Small tables with named rows and columns. After each table, cells are looked up by row and column.

ketuzi:
fields: kisomet, vuga, dabifi, torat, kisop, pev, favima, tidime
gusuk: [23, 75, 39, 75, 17, 39, 41, 52]
kul: [66, 46, 58, 56, 50, 38, 41, 45]
tasud: [90, 84, 58, 67, 73, 44, 35, 72]
batub: [78, 2, 47, 0, 48, 40, 36, 23]
gekor: [34, 43, 51, 48, 48, 50, 56, 44]
tofi: [9, 42, 48, 46, 54, 78, 81, 41]
mapo: [3, 62, 34, 25, 60, 69, 65, 67]
fesu: [1, 64, 32, 24, 60, 70, 64, 72]

What is the pev of gekor in ketuzi? 50
What is the kisomet of mapo in ketuzi? 3
What is the torat of batub in ketuzi? 0
What is the favima of tasud in ketuzi? 35
What is the dabifi of kul in ketuzi? 58
What is the kisop of fesu in ketuzi? 60
What is the vuga of gekor in ketuzi? 43
What is the tidime of kul in ketuzi? 45
What is the kisop of tofi in ketuzi? 54
What is the tidime of gekor in ketuzi? 44
What is the torat of tasud in ketuzi? 67
What is the dabifi of batub in ketuzi? 47
What is the dabifi of mapo in ketuzi? 34
What is the kisomet of gusuk in ketuzi? 23
What is the favima of fesu in ketuzi? 64
What is the tidime of batub in ketuzi? 23
What is the vuga of fesu in ketuzi? 64
What is the dabifi of gusuk in ketuzi? 39
What is the dabifi of tasud in ketuzi? 58
What is the kisomet of gekor in ketuzi? 34

Table tori
,fometo,budu,didapaz,des,luv,mekadop,vev,sadab,tivoloz,tapanum
bet,30,36,28,27,32,36,39,53,57,47
kofetu,54,34,47,27,44,20,47,36,35,31
ninir,75,64,24,29,60,49,34,8,48,19
rupo,32,33,36,36,36,35,37,39,38,35
nep,46,35,34,36,33,38,35,32,36,41
kikar,45,34,35,35,34,37,34,34,37,40
lotir,48,44,33,38,44,44,38,27,39,33

ninir, mekadop -> 49
lotir, tapanum -> 33
kofetu, didapaz -> 47
kikar, mekadop -> 37
ninir, tivoloz -> 48
kofetu, tapanum -> 31
kikar, didapaz -> 35
lotir, budu -> 44
bet, didapaz -> 28

Table malol
|  | vupama | geloko | bise | mip |
|---|---|---|---|---|
| saturi | 4728 | 7344 | 6313 | 4730 |
| taf | 7828 | 2137 | 8639 | 5952 |
| nufif | 6692 | 6605 | 6291 | 7227 |
| nozes | 5176 | 5244 | 5986 | 6141 |
| torizop | 2938 | 4731 | 5625 | 3285 |
| gavovuv | 6848 | 3462 | 5638 | 9732 |
| tilode | 2896 | 7975 | 7891 | 4352 |
| fus | 4745 | 2917 | 2975 | 3688 |
| tukol | 5785 | 4920 | 5472 | 5649 |
| kizu | 6851 | 6084 | 2594 | 8247 |
| kelubup | 6216 | 6948 | 2507 | 7918 |
| ronina | 6469 | 3614 | 7079 | 7161 |

bise of tilode is 7891
bise of nufif is 6291
vupama of ronina is 6469
vupama of tukol is 5785
bise of saturi is 6313
vupama of kizu is 6851
bise of gavovuv is 5638
bise of kelubup is 2507
geloko of taf is 2137
vupama of saturi is 4728
mip of tukol is 5649
mip of taf is 5952

Table nuno
cols = guvu, muk, mub, kagu, ziv, ranikav, paf
funap: [93718, 53234, 5325, 80885, 33945, 77441, 36648]
nadi: [44931, 32139, 26129, 34435, 45002, 53278, 47578]
gal: [48125, 52826, 36245, 46251, 52499, 55379, 46078]
pelibed: [64189, 78525, 57543, 84625, 31987, 51039, 36640]
zed: [30070, 62124, 12279, 49982, 46329, 89770, 57801]

guvu of gal: 48125
ranikav of zed: 89770
ranikav of gal: 55379
ziv of nadi: 45002
guvu of zed: 30070
paf of gal: 46078
muk of gal: 52826
kagu of pelibed: 84625
kagu of nadi: 34435
muk of zed: 62124
ziv of pelibed: 31987
Row with the largest paf: zed

gik:
,tebo,gav,zuv,vigut,vug,mudob,kemede
venef,4407,4953,5386,4305,5142,4243,4880
mer,5513,5209,5068,5076,5162,5177,5205
fiz,6053,4780,5690,4291,8048,5775,4853
zez,4825,5839,4785,4485,5746,4934,4198
tivir,5915,4979,5741,4432,7745,5691,4850
matov,3222,6741,4792,3471,6105,4025,3134
rududi,7492,1670,2234,4723,5108,5291,5773
tudo,4985,5078,5402,5028,5179,4968,5218
gomo,5728,5110,5478,5292,5023,5251,5508

kemede of tudo = 5218
gav of tivir = 4979
tebo of tudo = 4985
gav of mer = 5209
zuv of rududi = 2234
mudob of tivir = 5691
mudob of zez = 4934
kemede of gomo = 5508
kemede of venef = 4880

